Where do the symbols, taken in turn from left to right, take each start?
Each answer is a row, close to the row of the element it stands for.
-0.483 0.177 -0.597 0.032 -0.064 0.014 -0.080 0.474 -0.097 -0.235 -0.880 0.255 -0.729 0.423 -0.286 -0.117 0.382 0.141 -0.547 0.024 -0.070 0.024 -0.264 -0.458 -0.023 -0.196 0.553 0.229 0.386 -0.728
ζ: -0.315 0.084 -0.428 0.046 -0.122 0.033 -0.073 0.445 0.012 -0.055 -0.808 0.171 -0.822 0.322 -0.501 -0.177 0.320 0.150 -0.463 0.106 -0.038 0.009 -0.292 -0.616 -0.109 -0.265 0.625 0.197 0.398 -0.762
-0.753 0.356 -0.808 -0.040 0.060 0.023 -0.084 0.474 -0.287 -0.593 -0.823 0.406 -0.321 0.488 0.370 -0.021 0.412 0.017 -0.610 -0.120 -0.088 0.011 -0.087 -0.046 0.160 0.006 0.214 0.240 0.217 -0.565
ρ: -0.795 0.401 -0.823 -0.076 0.104 0.016 -0.076 0.414 -0.345 -0.717 -0.734 0.422 -0.095 0.488 0.599 0.029 0.355 -0.033 -0.528 -0.169 -0.082 0.042 0.021 0.142 0.243 0.068 0.016 0.214 0.104 -0.401
-0.558 0.337 -0.509 -0.129 0.210 0.008 -0.040 0.060 -0.359 -0.706 -0.088 0.279 0.627 0.238 1.066 0.196 0.113 -0.185 -0.185 -0.246 -0.048 0.023 0.286 0.676 0.330 0.302 -0.519 0.058 -0.237 0.189
σ: -0.515 0.333 -0.430 -0.148 0.234 -0.007 -0.021 0.034 -0.350 -0.684 -0.064 0.288 0.644 0.227 1.083 0.192 0.084 -0.208 -0.176 -0.249 -0.042 0.007 0.278 0.692 0.334 0.323 -0.541 0.029 -0.257 0.230
-0.647 0.249 -0.702 0.015 -0.012 0.026 -0.092 0.500 -0.196 -0.449 -0.909 0.355 -0.529 0.462 0.025 -0.094 0.417 0.090 -0.591 -0.022 -0.076 0.033 -0.165 -0.307 0.091 -0.128 0.422 0.240 0.306 -0.721
ζ: -0.442 0.138 -0.565 0.061 -0.091 0.008 -0.070 0.458 -0.087 -0.188 -0.862 0.254 -0.747 0.380 -0.336 -0.128 0.361 0.142 -0.537 0.044 -0.063 0.008 -0.267 -0.481 -0.028 -0.204 0.551 0.236 0.385 -0.744
-0.751 0.338 -0.792 -0.052 0.070 0.022 -0.075 0.480 -0.273 -0.602 -0.846 0.413 -0.315 0.499 0.362 -0.029 0.423 0.023 -0.596 -0.111 -0.101 0.027 -0.061 -0.047 0.152 -0.015 0.198 0.232 0.215 -0.577
ζ: -0.582 0.212 -0.675 0.033 -0.033 0.012 -0.094 0.491 -0.143 -0.352 -0.895 0.312 -0.636 0.434 -0.137 -0.109 0.410 0.109 -0.572 0.009 -0.078 0.026 -0.203 -0.352 0.033 -0.165 0.484 0.227 0.347 -0.717
-0.104 -0.064 -0.214 0.091 -0.172 0.012 -0.057 0.362 0.096 0.195 -0.651 0.042 -0.882 0.193 -0.767 -0.193 0.234 0.217 -0.333 0.178 -0.036 0.008 -0.331 -0.733 -0.192 -0.300 0.686 0.145 0.430 -0.675
ρ: -0.128 -0.007 -0.271 0.106 -0.135 0.019 -0.065 0.379 0.092 0.143 -0.688 0.075 -0.895 0.216 -0.724 -0.200 0.268 0.222 -0.363 0.162 -0.040 0.000 -0.349 -0.700 -0.159 -0.310 0.693 0.166 0.455 -0.705
-0.805 0.405 -0.788 -0.097 0.129 -0.010 -0.066 0.341 -0.365 -0.786 -0.643 0.411 0.077 0.462 0.778 0.055 0.342 -0.062 -0.498 -0.208 -0.081 0.035 0.081 0.322 0.273 0.123 -0.130 0.178 0.012 -0.291
ρ: -0.736 0.422 -0.698 -0.135 0.181 0.026 -0.035 0.232 -0.358 -0.773 -0.432 0.384 0.303 0.394 0.961 0.130 0.228 -0.118 -0.394 -0.248 -0.083 0.018 0.173 0.497 0.307 0.226 -0.300 0.107 -0.096 -0.086
-0.140 -0.027 -0.268 0.078 -0.172 0.021 -0.069 0.392 0.073 0.136 -0.679 0.091 -0.876 0.195 -0.729 -0.182 0.272 0.215 -0.354 0.169 -0.027 0.002 -0.317 -0.713 -0.175 -0.305 0.722 0.164 0.433 -0.697
ζ: -0.037 -0.107 -0.153 0.098 -0.161 0.010 -0.037 0.339 0.128 0.182 -0.617 0.021 -0.877 0.145 -0.821 -0.209 0.250 0.220 -0.308 0.191 -0.005 -0.007 -0.340 -0.736 -0.197 -0.339 0.729 0.138 0.435 -0.674
-0.171 0.173 -0.030 -0.121 0.194 -0.008 0.017 -0.210 -0.227 -0.408 0.420 0.070 0.871 -0.029 0.981 0.227 -0.146 -0.218 0.167 -0.208 -0.012 -0.021 0.339 0.789 0.276 0.349 -0.715 -0.100 -0.402 0.566
ζ: -0.302 0.236 -0.172 -0.109 0.219 -0.009 0.002 -0.138 -0.276 -0.533 0.255 0.155 0.804 0.075 1.058 0.197 -0.058 -0.215 0.070 -0.239 -0.020 0.009 0.350 0.787 0.287 0.328 -0.669 -0.045 -0.343 0.417
-0.401 0.288 -0.290 -0.114 0.205 0.017 -0.012 -0.071 -0.299 -0.610 0.137 0.207 0.772 0.128 1.076 0.210 -0.035 -0.227 -0.027 -0.238 -0.041 -0.004 0.332 0.762 0.331 0.316 -0.636 -0.015 -0.324 0.374
ρ: -0.297 0.248 -0.223 -0.145 0.210 -0.018 0.010 -0.151 -0.270 -0.518 0.259 0.154 0.839 0.068 1.047 0.231 -0.041 -0.212 0.062 -0.247 -0.005 0.024 0.348 0.778 0.300 0.353 -0.654 -0.032 -0.362 0.438
-0.074 -0.054 -0.205 0.079 -0.175 0.007 -0.040 0.354 0.105 0.178 -0.621 0.032 -0.893 0.170 -0.789 -0.210 0.261 0.238 -0.349 0.179 -0.023 -0.012 -0.353 -0.743 -0.220 -0.318 0.737 0.165 0.445 -0.681
ζ: 0.018 -0.101 -0.114 0.110 -0.183 -0.002 -0.025 0.302 0.146 0.283 -0.603 0.001 -0.895 0.136 -0.854 -0.201 0.237 0.215 -0.287 0.189 -0.024 0.017 -0.354 -0.732 -0.223 -0.330 0.707 0.130 0.425 -0.640
-0.343 0.069 -0.464 0.060 -0.096 0.005 -0.089 0.460 -0.030 -0.097 -0.835 0.181 -0.824 0.317 -0.481 -0.185 0.348 0.173 -0.485 0.082 -0.078 0.009 -0.276 -0.573 -0.089 -0.275 0.623 0.204 0.432 -0.755
ω: -0.322 0.063 -0.423 0.073 -0.122 0.009 -0.056 0.439 -0.018 -0.045 -0.799 0.194 -0.821 0.321 -0.504 -0.174 0.338 0.185 -0.467 0.096 -0.060 0.022 -0.285 -0.624 -0.106 -0.261 0.641 0.204 0.425 -0.735
-0.509 0.196 -0.612 0.040 -0.071 0.011 -0.086 0.488 -0.114 -0.281 -0.876 0.277 -0.684 0.391 -0.215 -0.118 0.394 0.141 -0.559 0.022 -0.064 0.035 -0.245 -0.435 -0.006 -0.190 0.525 0.243 0.362 -0.730
β κ ω: -0.255 0.018 -0.373 0.072 -0.134 0.022 -0.044 0.427 0.034 0.022 -0.745 0.150 -0.837 0.269 -0.610 -0.181 0.305 0.178 -0.425 0.130 -0.037 0.000 -0.311 -0.661 -0.119 -0.285 0.664 0.205 0.421 -0.721
0.050 0.065 0.187 -0.102 0.159 -0.012 0.038 -0.337 -0.116 -0.180 0.626 -0.018 0.909 -0.178 0.830 0.213 -0.211 -0.210 0.318 -0.165 0.021 -0.020 0.332 0.727 0.198 0.320 -0.735 -0.127 -0.432 0.691
ω β ρ: -0.011 0.096 0.091 -0.108 0.203 -0.014 0.020 -0.314 -0.152 -0.282 0.561 0.016 0.888 -0.116 0.880 0.217 -0.207 -0.207 0.262 -0.195 0.025 -0.009 0.357 0.761 0.226 0.354 -0.717 -0.134 -0.427 0.636
-0.083 0.126 0.046 -0.099 0.193 0.022 0.030 -0.275 -0.182 -0.340 0.497 0.027 0.883 -0.083 0.923 0.212 -0.168 -0.214 0.209 -0.208 0.003 0.004 0.354 0.776 0.258 0.330 -0.719 -0.104 -0.426 0.600
ω ω: -0.109 0.157 0.003 -0.125 0.193 -0.019 0.030 -0.246 -0.214 -0.381 0.462 0.063 0.879 -0.049 0.957 0.235 -0.160 -0.218 0.209 -0.226 0.018 -0.002 0.342 0.781 0.250 0.328 -0.690 -0.090 -0.404 0.565
-0.012 -0.098 -0.140 0.089 -0.204 0.010 -0.046 0.321 0.159 0.262 -0.560 0.014 -0.891 0.125 -0.854 -0.214 0.215 0.229 -0.288 0.185 -0.032 0.011 -0.323 -0.736 -0.210 -0.330 0.725 0.146 0.407 -0.660
κ σ ω ρ: -0.010 -0.088 -0.171 0.107 -0.179 0.013 -0.049 0.330 0.152 0.251 -0.591 0.032 -0.893 0.127 -0.840 -0.197 0.213 0.213 -0.277 0.157 -0.030 -0.006 -0.339 -0.756 -0.208 -0.322 0.693 0.128 0.411 -0.647
-0.591 0.370 -0.512 -0.130 0.213 0.024 -0.013 0.056 -0.336 -0.715 -0.147 0.319 0.559 0.276 1.068 0.170 0.135 -0.169 -0.221 -0.266 -0.058 0.017 0.263 0.627 0.361 0.282 -0.483 0.070 -0.226 0.129
β ρ ρ ω: -0.668 0.399 -0.610 -0.129 0.177 0.022 -0.032 0.151 -0.369 -0.739 -0.297 0.343 0.463 0.344 1.027 0.136 0.207 -0.175 -0.291 -0.256 -0.061 0.020 0.221 0.600 0.322 0.264 -0.402 0.111 -0.171 0.009
-0.036 -0.093 -0.136 0.106 -0.157 -0.008 -0.044 0.313 0.135 0.259 -0.557 0.024 -0.885 0.147 -0.848 -0.214 0.227 0.219 -0.319 0.191 -0.012 -0.001 -0.344 -0.742 -0.219 -0.303 0.711 0.122 0.430 -0.678
β κ σ: 0.062 -0.123 -0.055 0.109 -0.196 -0.009 -0.043 0.259 0.176 0.357 -0.509 -0.028 -0.890 0.090 -0.918 -0.223 0.173 0.201 -0.236 0.221 -0.026 0.015 -0.363 -0.776 -0.236 -0.347 0.710 0.108 0.418 -0.589
-0.392 0.110 -0.520 0.041 -0.085 0.011 -0.065 0.464 -0.051 -0.131 -0.857 0.227 -0.780 0.351 -0.418 -0.159 0.347 0.175 -0.494 0.059 -0.061 0.021 -0.274 -0.547 -0.062 -0.251 0.611 0.196 0.411 -0.754
β: -0.242 0.020 -0.370 0.062 -0.132 -0.006 -0.043 0.416 0.038 0.050 -0.768 0.128 -0.850 0.287 -0.608 -0.187 0.317 0.194 -0.435 0.124 -0.055 0.000 -0.308 -0.657 -0.124 -0.294 0.658 0.167 0.410 -0.713
-0.210 0.023 -0.339 0.077 -0.149 -0.004 -0.070 0.409 0.035 0.053 -0.732 0.109 -0.891 0.261 -0.634 -0.187 0.298 0.194 -0.413 0.144 -0.053 0.021 -0.314 -0.662 -0.164 -0.274 0.676 0.172 0.412 -0.723
β: -0.093 -0.044 -0.231 0.109 -0.161 0.022 -0.059 0.355 0.126 0.179 -0.649 0.063 -0.884 0.169 -0.768 -0.212 0.257 0.210 -0.346 0.165 -0.033 0.017 -0.343 -0.723 -0.182 -0.296 0.711 0.155 0.437 -0.684
-0.601 0.374 -0.521 -0.122 0.201 0.004 -0.021 0.108 -0.368 -0.739 -0.150 0.321 0.559 0.282 1.064 0.172 0.122 -0.165 -0.215 -0.250 -0.069 0.024 0.261 0.646 0.328 0.289 -0.498 0.079 -0.219 0.115
β β ω ζ: -0.492 0.184 -0.591 0.051 -0.053 0.014 -0.056 0.461 -0.085 -0.238 -0.869 0.247 -0.736 0.400 -0.298 -0.126 0.388 0.114 -0.555 0.024 -0.067 0.018 -0.235 -0.486 -0.027 -0.226 0.535 0.234 0.365 -0.736
-0.322 0.084 -0.429 0.055 -0.127 0.013 -0.054 0.454 -0.015 -0.088 -0.804 0.167 -0.826 0.303 -0.510 -0.166 0.348 0.174 -0.468 0.116 -0.044 0.007 -0.310 -0.601 -0.087 -0.273 0.636 0.205 0.416 -0.731
β ζ β: 0.022 -0.099 -0.118 0.088 -0.175 0.028 -0.044 0.314 0.144 0.293 -0.555 0.002 -0.905 0.098 -0.872 -0.214 0.222 0.224 -0.273 0.171 0.003 0.015 -0.349 -0.768 -0.209 -0.338 0.719 0.113 0.423 -0.627
-0.702 0.400 -0.694 -0.123 0.192 -0.001 -0.053 0.254 -0.381 -0.780 -0.414 0.390 0.343 0.411 0.944 0.110 0.240 -0.137 -0.381 -0.238 -0.085 0.027 0.185 0.499 0.314 0.214 -0.320 0.127 -0.102 -0.095
ζ σ ρ σ: -0.758 0.412 -0.711 -0.115 0.173 -0.012 -0.057 0.270 -0.367 -0.786 -0.479 0.392 0.235 0.416 0.893 0.122 0.259 -0.131 -0.420 -0.225 -0.062 0.011 0.168 0.406 0.303 0.213 -0.253 0.147 -0.031 -0.170
-0.738 0.397 -0.738 -0.122 0.165 0.022 -0.048 0.263 -0.385 -0.769 -0.489 0.391 0.245 0.410 0.907 0.112 0.273 -0.120 -0.423 -0.216 -0.072 0.025 0.145 0.444 0.322 0.164 -0.248 0.145 -0.057 -0.180
ρ ρ: -0.567 0.336 -0.478 -0.131 0.220 0.004 -0.032 0.054 -0.352 -0.711 -0.083 0.281 0.629 0.270 1.079 0.192 0.107 -0.202 -0.189 -0.253 -0.046 0.028 0.290 0.686 0.329 0.310 -0.523 0.055 -0.232 0.189
-0.149 0.162 -0.006 -0.102 0.216 -0.002 0.030 -0.250 -0.203 -0.388 0.441 0.082 0.887 -0.038 0.968 0.224 -0.143 -0.238 0.182 -0.225 0.004 -0.014 0.363 0.781 0.270 0.325 -0.711 -0.100 -0.404 0.561
ω ρ σ σ: -0.056 0.123 0.055 -0.120 0.208 -0.010 0.035 -0.285 -0.208 -0.317 0.521 0.034 0.911 -0.078 0.904 0.209 -0.182 -0.230 0.248 -0.222 0.031 -0.027 0.347 0.758 0.217 0.332 -0.719 -0.133 -0.407 0.602
-0.627 0.251 -0.704 0.012 -0.005 -0.002 -0.086 0.506 -0.184 -0.409 -0.890 0.343 -0.546 0.465 0.023 -0.105 0.406 0.101 -0.584 -0.035 -0.060 0.015 -0.164 -0.295 0.069 -0.125 0.403 0.229 0.313 -0.685
κ ρ ζ κ: -0.433 0.124 -0.527 0.049 -0.087 0.004 -0.089 0.492 -0.067 -0.182 -0.836 0.218 -0.745 0.359 -0.359 -0.152 0.368 0.131 -0.516 0.064 -0.050 0.024 -0.255 -0.527 -0.034 -0.223 0.607 0.215 0.390 -0.751
-0.253 0.230 -0.148 -0.140 0.212 0.003 0.020 -0.165 -0.254 -0.488 0.324 0.133 0.836 0.036 1.020 0.209 -0.097 -0.219 0.104 -0.254 -0.012 -0.016 0.346 0.804 0.296 0.334 -0.691 -0.054 -0.377 0.500
ζ ρ σ ω: -0.337 0.243 -0.225 -0.136 0.216 -0.007 0.006 -0.117 -0.306 -0.564 0.218 0.161 0.804 0.084 1.063 0.221 -0.034 -0.189 0.042 -0.254 -0.033 0.002 0.335 0.767 0.300 0.351 -0.660 -0.041 -0.344 0.429
-0.675 0.288 -0.759 -0.014 0.013 -0.003 -0.106 0.502 -0.216 -0.487 -0.898 0.373 -0.480 0.494 0.102 -0.069 0.407 0.074 -0.570 -0.055 -0.103 0.013 -0.134 -0.233 0.094 -0.108 0.365 0.242 0.306 -0.665
ζ ρ: -0.582 0.205 -0.678 0.010 -0.024 0.019 -0.077 0.494 -0.146 -0.354 -0.902 0.322 -0.626 0.457 -0.107 -0.118 0.384 0.103 -0.575 -0.015 -0.063 0.027 -0.199 -0.384 0.042 -0.170 0.473 0.240 0.351 -0.716
-0.239 0.035 -0.356 0.077 -0.131 0.005 -0.068 0.418 0.038 0.055 -0.739 0.121 -0.846 0.267 -0.630 -0.187 0.333 0.211 -0.408 0.126 -0.039 0.029 -0.302 -0.671 -0.147 -0.297 0.679 0.199 0.423 -0.715
ζ ρ σ σ: -0.227 0.030 -0.342 0.093 -0.136 -0.001 -0.055 0.402 0.069 0.073 -0.719 0.099 -0.875 0.256 -0.656 -0.175 0.293 0.194 -0.404 0.117 -0.026 0.014 -0.328 -0.654 -0.154 -0.288 0.689 0.194 0.422 -0.710
-0.242 0.047 -0.366 0.074 -0.129 0.013 -0.046 0.407 0.021 0.039 -0.742 0.109 -0.856 0.260 -0.632 -0.210 0.311 0.194 -0.421 0.125 -0.042 0.027 -0.338 -0.658 -0.121 -0.300 0.679 0.188 0.421 -0.740
κ β κ ζ: 0.019 -0.116 -0.079 0.105 -0.189 0.025 -0.045 0.295 0.150 0.295 -0.545 -0.011 -0.902 0.120 -0.885 -0.225 0.191 0.214 -0.241 0.204 -0.022 0.011 -0.345 -0.766 -0.258 -0.314 0.709 0.119 0.395 -0.631
-0.657 0.277 -0.750 -0.033 0.001 0.044 -0.080 0.486 -0.220 -0.476 -0.899 0.351 -0.497 0.486 0.087 -0.079 0.410 0.068 -0.597 -0.052 -0.091 0.016 -0.143 -0.241 0.090 -0.080 0.354 0.227 0.277 -0.681
κ ρ: -0.703 0.295 -0.782 -0.016 0.007 0.003 -0.087 0.497 -0.239 -0.540 -0.874 0.367 -0.445 0.485 0.186 -0.065 0.392 0.040 -0.594 -0.058 -0.077 0.025 -0.113 -0.159 0.117 -0.065 0.314 0.233 0.255 -0.634

The elements form a chain of 120.
